Below are the code and all the weights of a small trained network. Each question names an input and a target symbol and asks about switching units off, where a switched-off unit gives its printed mean instead of its output.

import numpy as np


def w(rows, s, z=0):
    codes = np.array(rows[::2]) - 128.0
    scale = np.full(codes.shape[1], s)
    scale[-1] = z or s
    return codes * scale


def f(y):
    return np.maximum(y, 0)


def softmax(a):
    e = np.exp(a - a.max(-1, keepdims=True))
    return e / e.sum(-1, keepdims=True)


def log_softmax(a):
    a = a - a.max(-1, keepdims=True)
    return a - np.log(np.exp(a).sum(-1, keepdims=True))


def net(x, mask):
    ids = ['ΛΞΨβγζησω'.index(c) for c in x.split()]
    T = len(ids)
    res = E[ids] + P[:T]
    r = res
    for j in range(3):
        rows = slice(4 * j, 4 * j + 4)
        q, k, v = (r @ M[0][rows].T for M in (Q, K, V))
        z = softmax(np.where(np.tri(T) > 0, q @ k.T / 4**0.5, -1e9)) @ v
        o = O[0][rows]
        res = res + np.where(mask[j], z, o[:, -1]) @ o[:, :-1]
    y = f(res @ A[0][:, :-1].T + A[0][:, -1])
    res = res + np.where(mask[3:7], y, B[0][:, -1]) @ B[0][:, :-1]
    return log_softmax(res[-1] @ U[:, :-1].T + U[:, -1])


Q, K, V, O, A, B = {}, {}, {}, {}, {}, {}
E = w([
[26,203,239,87,155],'Λ',
[40,183,58,125,155],'Ξ',
[18,205,143,111,23],'Ψ',
[177,89,55,217,142],'β',
[158,112,239,169,131],'γ',
[244,220,154,96,254],'ζ',
[202,225,169,98,73],'η',
[75,93,151,161,210],'σ',
[128,85,89,2,80],'ω',
],0.018)
P = w([
[202,137,104,168,145],'0',
[167,125,108,140,139],'1',
[134,105,121,131,113],'2',
[58,66,138,121,113],'3',
[10,88,175,118,125],'4',
[94,252,128,169,222],'5',
],0.0044)
Q[0] = w([
[107,93,186,237,63],'head 0',
[165,66,165,216,175],'head 0',
[140,77,115,234,149],'head 0',
[198,145,128,184,87],'head 0',
[23,164,158,253,181],'head 1',
[124,85,122,114,172],'head 1',
[225,129,95,6,80],'head 1',
[188,165,108,56,100],'head 1',
[110,129,75,148,109],'head 2',
[162,153,101,113,100],'head 2',
[158,191,228,78,102],'head 2',
[105,125,79,179,172],'head 2',
],0.013)
K[0] = w([
[111,128,154,217,79],'head 0',
[136,134,178,227,196],'head 0',
[120,135,117,253,132],'head 0',
[242,135,151,193,48],'head 0',
[30,40,129,93,144],'head 1',
[139,143,118,96,144],'head 1',
[213,177,154,164,147],'head 1',
[173,147,136,170,138],'head 1',
[101,154,116,146,105],'head 2',
[177,182,72,121,119],'head 2',
[162,108,166,6,95],'head 2',
[110,122,82,186,163],'head 2',
],0.014)
V[0] = w([
[192,186,97,57,105],'head 0',
[81,60,121,183,145],'head 0',
[42,186,121,131,106],'head 0',
[93,158,119,67,247],'head 0',
[82,102,149,124,159],'head 1',
[100,140,129,171,132],'head 1',
[199,90,123,35,110],'head 1',
[110,91,121,109,100],'head 1',
[150,128,94,170,96],'head 2',
[91,57,80,94,104],'head 2',
[140,70,45,182,184],'head 2',
[168,141,209,136,76],'head 2',
],0.011)
O[0] = w([
[162,90,179,167,70,107],'head 0',
[121,139,75,96,162,120],'head 0',
[83,162,103,93,79,181],'head 0',
[110,61,195,50,80,254],'head 0',
[152,150,129,133,132,184],'head 1',
[169,173,139,106,175,156],'head 1',
[74,61,141,118,87,40],'head 1',
[149,114,91,92,136,87],'head 1',
[156,118,124,119,143,78],'head 2',
[144,144,87,82,82,75],'head 2',
[197,170,122,72,146,98],'head 2',
[79,128,73,255,159,109],'head 2',
],0.0096,0.0067)
A[0] = w([
[118,66,159,195,234,88],'neuron 0',
[69,94,49,91,54,122],'neuron 1',
[180,208,138,200,2,196],'neuron 2',
[208,42,60,98,147,254],'neuron 3',
],0.0075,0.0053)
B[0] = w([
[174,247,222,139,122,253],'neuron 0',
[169,182,77,174,68,222],'neuron 1',
[111,6,7,95,255,255],'neuron 2',
[164,18,102,127,65,234],'neuron 3',
],0.0072,0.007)
U = w([
[40,137,165,109,98,1],'Λ',
[176,220,128,75,1,73],'Ξ',
[103,156,47,139,105,76],'Ψ',
[234,131,92,144,82,68],'β',
[169,182,119,169,101,193],'γ',
[171,94,195,115,79,91],'ζ',
[124,35,126,153,151,115],'η',
[120,62,137,46,219,166],'σ',
[136,23,127,89,16,229],'ω',
],0.0074,0.0046)

Each question gives the input, a string of symbols that net reads in full, and the target symbol t.
The units are the heads (4 rows each of Q, K, V and O) and the neurons (one row each of A and B). Each row of codes is followed by its name. A weight is (code - 128) times the scale printed after its matrix; where a second scale follows, it is the last column's (O, A, B and U).
mask holds one flag per unit, heads first, then neurons. A switched-off unit (its flag False) gives its mean, the last column of its rows in O or B, instead of its output. The means were averaged over made-up inputs and are rounded, as every weight is.
A unit's drop is (log p(t) with every unit on - log p(t) with that unit switched off) / (log p(t) with every unit on - log p(t) with every unit switched off).
The circuit of an input: a set's keep is (log p(t) with only the set's units on - log p(t) with every unit switched off) / (log p(t) with every unit on - log p(t) with every unit switched off). Starting from all 7 units, units are removed one at a time, each time the one whose removal leaves the highest keep (on an exact tie, the one counted first), for as long as the keep stays at least 0.8.
circuit, biggest first: the units of the circuit, biggest drop first
top k neurons: the k neurons with the biggest drops, biggest first
which heads matter: for each layer, one digit per head in row order, 1 if its drop is at least 0.15 and else 0, layers parted by /
drop of u: that unit's drop, to one decimal
input ω Ψ σ, target ω: which heads matter -> 011
input σ β γ Ξ, target Ξ: which heads matter -> 101
input ζ Λ ω β, target ω: which heads matter -> 011
input γ Ξ Λ, target Λ: circuit, biggest first -> (head 2; head 0)
input σ β Ξ η ω Ψ, target ω: circuit, biggest first -> (head 1)
input ζ η γ σ β, target β: circuit, biggest first -> (head 2; head 0; neuron 3)
input σ Ψ σ ζ ζ, target ζ: which heads matter -> 100
input σ Λ ω ζ Ξ, target ω: circuit, biggest first -> (head 1; head 0)
input Ξ ω Λ β, target ω: which heads matter -> 011
input σ η β, target β: circuit, biggest first -> (head 2; head 0)
input η Ψ γ, target γ: which heads matter -> 101
input β Ξ Ψ σ Λ Λ, target Λ: which heads matter -> 101
input Λ η ω Ξ, target ω: circuit, biggest first -> (head 1; head 2)
input σ Ψ ζ, target ζ: top neuron -> (neuron 0)
input σ Λ σ σ ω γ, target ω: drop of head 1 -> 1.3
input ω Λ η, target ω: drop of head 2 -> 0.2
input γ ω ζ, target ω: drop of neuron 2 -> 0.0
input Λ ω Λ ζ, target ω: drop of head 2 -> 0.4
